Here is a tiny trained network, its code and every weight. The questions are about switching its units off for an input and a target symbol, where a switched-off unit gives its printed mean instead of its output.

import numpy as np


def w(rows, s, z=0):
    codes = np.array(rows[::2]) - 128.0
    scale = np.full(codes.shape[1], s)
    scale[-1] = z or s
    return codes * scale


def norm(h):
    return h / np.sqrt((h * h).mean(-1, keepdims=True) + 1e-5)


def f(y):
    return y / 2 * (1 + np.tanh(0.7978845608 * (y + 0.044715 * y**3)))


def softmax(a):
    e = np.exp(a - a.max(-1, keepdims=True))
    return e / e.sum(-1, keepdims=True)


def log_softmax(a):
    a = a - a.max(-1, keepdims=True)
    return a - np.log(np.exp(a).sum(-1, keepdims=True))


def net(x, mask):
    ids = ['αγεηθλξπσφω'.index(c) for c in x.split()]
    T = len(ids)
    res = E[ids] + P[:T]
    u = 0
    for l in range(3):
        q, k, v = (norm(res) @ M[l].T for M in (Q, K, V))
        z = softmax(np.where(np.tri(T) > 0, q @ k.T / 2**0.5, -1e9)) @ v
        res = res + np.where(mask[u], z, O[l][:, -1]) @ O[l][:, :-1]
        u += 1
        y = f(norm(res) @ A[l][:, :-1].T + A[l][:, -1])
        res = res + np.where(mask[u : u + 4], y, B[l][:, -1]) @ B[l][:, :-1]
        u += 4
    return log_softmax(norm(res)[-1] @ U[:, :-1].T + U[:, -1])


Q, K, V, O, A, B = {}, {}, {}, {}, {}, {}
E = w([
[116,160,22,10],'α',
[243,66,46,147],'γ',
[35,220,155,240],'ε',
[31,211,138,216],'η',
[74,146,161,30],'θ',
[62,188,135,14],'λ',
[44,205,145,54],'ξ',
[114,135,78,232],'π',
[193,112,80,28],'σ',
[59,195,115,225],'φ',
[205,238,179,56],'ω',
],0.011)
P = w([
[76,25,149,132],'0',
[255,176,135,176],'1',
[44,22,96,136],'2',
[224,161,222,138],'3',
[106,109,42,119],'4',
[139,98,254,120],'5',
[123,156,58,159],'6',
],0.0091)
Q[0] = w([
[136,208,2,143],'0.h0',
[61,62,50,138],'0.h0',
],0.0082)
K[0] = w([
[86,25,219,143],'0.h0',
[253,193,243,137],'0.h0',
],0.0064)
V[0] = w([
[59,254,165,48],'0.h0',
[182,84,217,72],'0.h0',
],0.018)
O[0] = w([
[223,201,48,139,6],'0.h0',
[222,134,245,2,192],'0.h0',
],0.014,0.0021)
A[0] = w([
[126,61,63,140,178],'0.n0',
[98,112,86,53,251],'0.n1',
[94,71,152,201,64],'0.n2',
[63,253,160,149,198],'0.n3',
],0.011,0.0017)
B[0] = w([
[18,232,64,249,200],'0.n0',
[2,132,116,246,210],'0.n1',
[169,38,101,16,253],'0.n2',
[226,145,237,197,239],'0.n3',
],0.0082,0.0029)
Q[1] = w([
[5,167,65,2],'1.h0',
[98,207,112,50],'1.h0',
],0.0065)
K[1] = w([
[217,113,205,254],'1.h0',
[134,35,120,164],'1.h0',
],0.007)
V[1] = w([
[155,116,5,79],'1.h0',
[209,104,215,248],'1.h0',
],0.017)
O[1] = w([
[9,122,105,40,1],'1.h0',
[186,9,174,197,50],'1.h0',
],0.014,0.00049)
A[1] = w([
[181,29,59,85,250],'1.n0',
[86,119,181,93,85],'1.n1',
[8,125,73,151,162],'1.n2',
[191,130,24,196,99],'1.n3',
],0.013,0.0018)
B[1] = w([
[60,236,158,135,189],'1.n0',
[181,68,140,91,182],'1.n1',
[127,225,223,149,254],'1.n2',
[245,83,100,176,248],'1.n3',
],0.012,0.0055)
Q[2] = w([
[108,132,43,167],'2.h0',
[255,157,170,79],'2.h0',
],0.0055)
K[2] = w([
[42,168,186,186],'2.h0',
[148,151,66,2],'2.h0',
],0.0052)
V[2] = w([
[5,117,40,105],'2.h0',
[56,99,245,4],'2.h0',
],0.012)
O[2] = w([
[141,9,58,138,1],'2.h0',
[88,218,40,120,192],'2.h0',
],0.011,0.004)
A[2] = w([
[160,91,60,105,63],'2.n0',
[133,126,48,126,91],'2.n1',
[80,66,153,1,231],'2.n2',
[73,83,154,126,3],'2.n3',
],0.02,0.0017)
B[2] = w([
[217,64,113,111,154],'2.n0',
[120,78,93,187,163],'2.n1',
[228,111,176,219,255],'2.n2',
[102,113,103,2,194],'2.n3',
],0.015,0.0084)
U = w([
[56,221,46,145,173],'α',
[125,41,236,98,165],'γ',
[118,95,112,220,2],'ε',
[103,117,76,220,140],'η',
[170,202,121,36,168],'θ',
[167,142,67,110,121],'λ',
[178,145,2,155,131],'ξ',
[19,128,138,141,190],'π',
[158,161,183,117,84],'σ',
[73,110,99,207,93],'φ',
[137,135,119,82,47],'ω',
],0.011,0.0038)

Each question gives the input, a string of symbols that net reads in full, and the target symbol t.
The units are the heads (2 rows each of Q, K, V and O) and the neurons (one row each of A and B). Each row of codes is followed by its name. A weight is (code - 128) times the scale printed after its matrix; where a second scale follows, it is the last column's (O, A, B and U).
mask holds one flag per unit, layer by layer, with each layer's heads first. A switched-off unit (its flag False) gives its mean, the last column of its rows in O or B, instead of its output. The means were averaged over made-up inputs and are rounded, as every weight is.
A unit's drop is (log p(t) with every unit on - log p(t) with that unit switched off) / (log p(t) with every unit on - log p(t) with every unit switched off).
The circuit of an input: a set's keep is (log p(t) with only the set's units on - log p(t) with every unit switched off) / (log p(t) with every unit on - log p(t) with every unit switched off). Starting from the 12 units with the biggest drops (on a tie, the unit counted first), units are removed one at a time, each time the one whose removal leaves the highest keep (on an exact tie, the one counted first), for as long as the keep stays at least 0.8.
units of the circuit, in order: the units of the circuit, biggest drop first
top k neurons: the k neurons with the biggest drops, biggest first
k most important neurons of layer l: the k neurons of layer l with the biggest drops, biggest first
drop of u: that unit's drop, to one decimal
input γ α γ ω ξ γ ω, target γ: units of the circuit, in order => 0.h0
input ξ π γ ε η γ θ, target γ: units of the circuit, in order => 0.h0; 2.h0
input ε γ α, target γ: units of the circuit, in order => 0.h0; 2.n2; 2.n3
input φ γ γ ξ σ ξ ξ, target ξ: units of the circuit, in order => 0.h0; 1.n0
input ξ λ π π ξ λ, target ξ: units of the circuit, in order => 0.h0; 1.h0; 2.h0
input α γ γ ξ, target γ: 3 most important neurons of layer 0 => 0.n1; 0.n2; 0.n0
input γ ε π π η, target π: top 2 neurons => 2.n2; 0.n2
input γ α γ, target α: 2 most important neurons of layer 0 => 0.n2; 0.n3
input α θ λ, target θ: top 3 neurons => 0.n0; 0.n2; 0.n1
input γ γ γ, target γ: 2 most important neurons of layer 2 => 2.n3; 2.n2
input γ θ θ γ π γ σ, target γ: 2 most important neurons of layer 1 => 1.n2; 1.n1
input θ η γ γ ξ, target γ: 2 most important neurons of layer 0 => 0.n0; 0.n1
input γ π σ ξ α γ, target α: drop of 1.n1 => 0.0
input ω α γ ξ ε, target θ: drop of 0.h0 => 0.2
input γ ξ λ, target ξ: units of the circuit, in order => 0.h0
input γ η ξ θ θ θ η, target θ: drop of 0.h0 => 0.5
input γ γ ε, target γ: 2 most important neurons of layer 0 => 0.n2; 0.n0
input ω γ σ, target θ: top 2 neurons => 1.n0; 0.n3
